Below is a small trained network, with its code and all its weights. Each question gives an input and a class and asks what happens when units are switched off, that is, made to give their printed mean instead of their output.

import numpy as np


def w(rows, s, z=0):
    codes = np.array(rows[::2]) - 128.0
    scale = np.full(codes.shape[1], s)
    scale[-1] = z or s
    return codes * scale


def norm(h):
    return h / np.sqrt((h * h).mean(-1, keepdims=True) + 1e-5)


def f(y):
    return np.maximum(y, 0)


def log_softmax(a):
    a = a - a.max(-1, keepdims=True)
    return a - np.log(np.exp(a).sum(-1, keepdims=True))


def net(x, mask):
    res = np.array(x, float).reshape(1, 5) / 4 @ E
    u = 0
    for l in range(3):
        y = f(norm(res) @ A[l][:, :-1].T + A[l][:, -1])
        res = res + np.where(mask[u : u + 7], y, B[l][:, -1]) @ B[l][:, :-1]
        u += 7
    return log_softmax(norm(res)[-1] @ U[:, :-1].T + U[:, -1])


A, B = {}, {}
E = w([
[47,33,56,88,172,178,36,173,182],'x0',
[60,35,193,187,104,185,227,59,173],'x1',
[81,158,151,166,177,122,26,25,48],'x2',
[173,163,174,44,84,248,80,69,157],'x3',
[144,91,122,89,177,186,186,162,4],'x4',
],0.0043)
A[0] = w([
[69,104,105,171,128,41,155,163,89,26],'L0N1',
[145,157,182,34,42,220,92,101,128,7],'L0N2',
[173,183,169,126,127,104,170,127,139,85],'L0N3',
[123,156,172,77,64,182,101,117,138,48],'L0N4',
[161,74,166,86,186,195,166,191,1,1],'L0N5',
[181,215,188,157,148,102,195,105,110,23],'L0N6',
[65,85,91,77,194,166,82,182,174,114],'L0N7',
],0.005,0.0077)
B[0] = w([
[172,114,118,169,198,109,157,128,142,153],'L0N1',
[195,113,112,161,229,179,134,99,158,169],'L0N2',
[128,66,99,130,99,126,95,119,110,158],'L0N3',
[156,108,110,158,172,145,135,125,136,149],'L0N4',
[66,163,1,68,145,165,230,48,77,158],'L0N5',
[162,61,105,145,63,111,100,106,84,153],'L0N6',
[178,103,131,147,53,104,131,88,75,253],'L0N7',
],0.0076,0.0032)
A[1] = w([
[32,110,208,196,129,215,197,123,178,3],'L1N1',
[65,136,112,133,155,137,110,95,90,78],'L1N2',
[76,101,145,192,106,166,214,112,160,95],'L1N3',
[50,160,193,157,223,99,43,38,74,5],'L1N4',
[23,1,73,70,165,182,22,183,154,36],'L1N5',
[97,142,168,121,212,139,92,44,37,85],'L1N6',
[89,160,122,188,130,33,169,190,105,69],'L1N7',
],0.0048,0.0064)
B[1] = w([
[75,82,211,2,155,50,101,108,92,168],'L1N1',
[117,165,134,134,101,145,158,153,129,154],'L1N2',
[107,147,132,45,161,105,70,135,64,231],'L1N3',
[63,185,141,195,80,218,115,239,116,190],'L1N4',
[250,114,125,179,8,74,170,57,78,204],'L1N5',
[65,148,133,164,88,196,161,218,135,253],'L1N6',
[186,103,146,137,193,234,98,85,133,207],'L1N7',
],0.006,0.0025)
A[2] = w([
[54,80,171,127,153,167,166,80,122,98],'L2N1',
[169,179,193,153,100,106,175,111,81,28],'L2N2',
[152,144,154,68,155,223,83,97,158,45],'L2N3',
[166,208,82,63,172,98,63,194,97,3],'L2N4',
[162,104,127,74,105,145,209,234,196,19],'L2N5',
[107,170,150,162,106,77,79,105,255,30],'L2N6',
[92,91,91,195,211,57,145,175,114,37],'L2N7',
],0.0087,0.0048)
B[2] = w([
[137,173,131,70,141,43,99,188,168,255],'L2N1',
[134,33,40,123,84,124,56,108,155,196],'L2N2',
[187,125,118,218,197,97,173,131,186,242],'L2N3',
[49,65,234,81,127,64,175,121,192,232],'L2N4',
[50,214,157,213,129,166,27,131,83,219],'L2N5',
[103,127,48,48,189,193,240,144,1,220],'L2N6',
[227,158,154,127,164,214,136,66,220,232],'L2N7',
],0.0081,0.0038)
U = w([
[235,128,140,178,213,164,144,99,205,251],'0',
[182,43,76,141,3,83,93,81,89,150],'1',
[68,103,236,35,150,23,139,149,166,125],'2',
[84,163,33,62,180,178,219,124,61,52],'3',
[57,220,159,224,100,181,49,189,111,43],'4',
],0.014,0.0021)

Each question gives the input, the list of numbers given to net, and the class t.
The units are the neurons (one row each of A and B). Each row of codes is followed by its name. A weight is (code - 128) times the scale printed after its matrix; where a second scale follows, it is the last column's (A, B and U).
mask holds one flag per neuron, layer by layer. A switched-off neuron (its flag False) gives its mean, the last column of its row in B, instead of its output. The means were averaged over made-up inputs and are rounded, as every weight is.
A unit's drop is (log p(t) with every unit on - log p(t) with that unit switched off) / (log p(t) with every unit on - log p(t) with every unit switched off).
The circuit of an input: a set's keep is (log p(t) with only the set's units on - log p(t) with every unit switched off) / (log p(t) with every unit on - log p(t) with every unit switched off). Starting from the 12 units with the biggest drops (on a tie, the unit counted first), units are removed one at a time, each time the one whose removal leaves the highest keep (on an exact tie, the one counted first), for as long as the keep stays at least 0.8.
circuit, biggest first: the units of the circuit, biggest drop first
most important unit: the unit with the biggest drop
top k neurons: the k neurons with the biggest drops, biggest first
k most important neurons of layer l: the k neurons of layer l with the biggest drops, biggest first
drop when u is switched off: that unit's drop, to one decimal
input [-6,-8,-4,-3,-1], class 2: circuit, biggest first => [L2N4]
input [-7,8,6,-7,4], class 2: top 4 neurons => [L2N1 L0N7 L2N3 L1N3]
input [7,-3,5,-5,6], class 1: top 2 neurons => [L1N5 L2N6]
input [8,-5,6,-7,7], class 1: top 2 neurons => [L1N5 L0N7]
input [-8,-8,0,-5,2], class 1: 2 most important neurons of layer 0 => [L0N6 L0N3]
input [5,3,5,0,-2], class 1: top 2 neurons => [L1N5 L2N5]
input [6,7,6,4,-1], class 2: top 4 neurons => [L2N1 L1N1 L2N5 L2N2]
input [-4,5,7,-2,6], class 4: top 3 neurons => [L2N6 L1N6 L1N4]
input [-4,8,3,-1,-7], class 2: circuit, biggest first => [L1N1 L2N1]
input [6,7,-8,-2,2], class 4: 2 most important neurons of layer 2 => [L2N5 L2N4]
input [6,-7,-3,6,0], class 2: top 3 neurons => [L2N4 L2N7 L1N7]
input [-3,4,2,-7,6], class 0: top 2 neurons => [L2N7 L2N6]
input [-8,-2,5,-4,7], class 1: top 3 neurons => [L2N2 L2N6 L0N6]
input [-3,-2,-1,-1,3], class 1: top 2 neurons => [L2N6 L0N6]
input [-2,-5,-3,6,6], class 0: most important neuron of layer 2 => [L2N3]
input [2,-5,-3,-4,-3], class 2: top 2 neurons => [L2N4 L2N3]
input [6,-5,-3,5,-1], class 1: top 2 neurons => [L1N5 L2N7]
input [3,5,5,2,-1], class 2: top 2 neurons => [L2N1 L1N1]
input [-7,1,-8,1,-4], class 4: top 3 neurons => [L2N5 L0N7 L1N5]
input [0,-7,3,1,0], class 2: most important unit => L2N4
input [-5,6,8,6,7], class 4: top 2 neurons => [L1N6 L2N6]
input [8,-8,7,-8,-5], class 0: 2 most important neurons of layer 1 => [L1N3 L1N1]
input [7,8,-6,4,6], class 2: 2 most important neurons of layer 2 => [L2N1 L2N2]
input [-5,-2,-7,-1,6], class 4: 2 most important neurons of layer 2 => [L2N5 L2N6]
input [5,5,-4,-2,-6], class 3: 2 most important neurons of layer 2 => [L2N6 L2N4]
input [-2,1,7,-7,7], class 0: 2 most important neurons of layer 2 => [L2N7 L2N6]
input [-3,0,2,0,1], class 1: most important unit => L0N6
input [-4,-1,2,6,-7], class 3: 2 most important neurons of layer 2 => [L2N6 L2N7]
input [1,-7,-3,-3,-4], class 2: drop when L2N4 is switched off => 2.7
input [2,4,-1,-2,-6], class 3: drop when L2N6 is switched off => 1.3
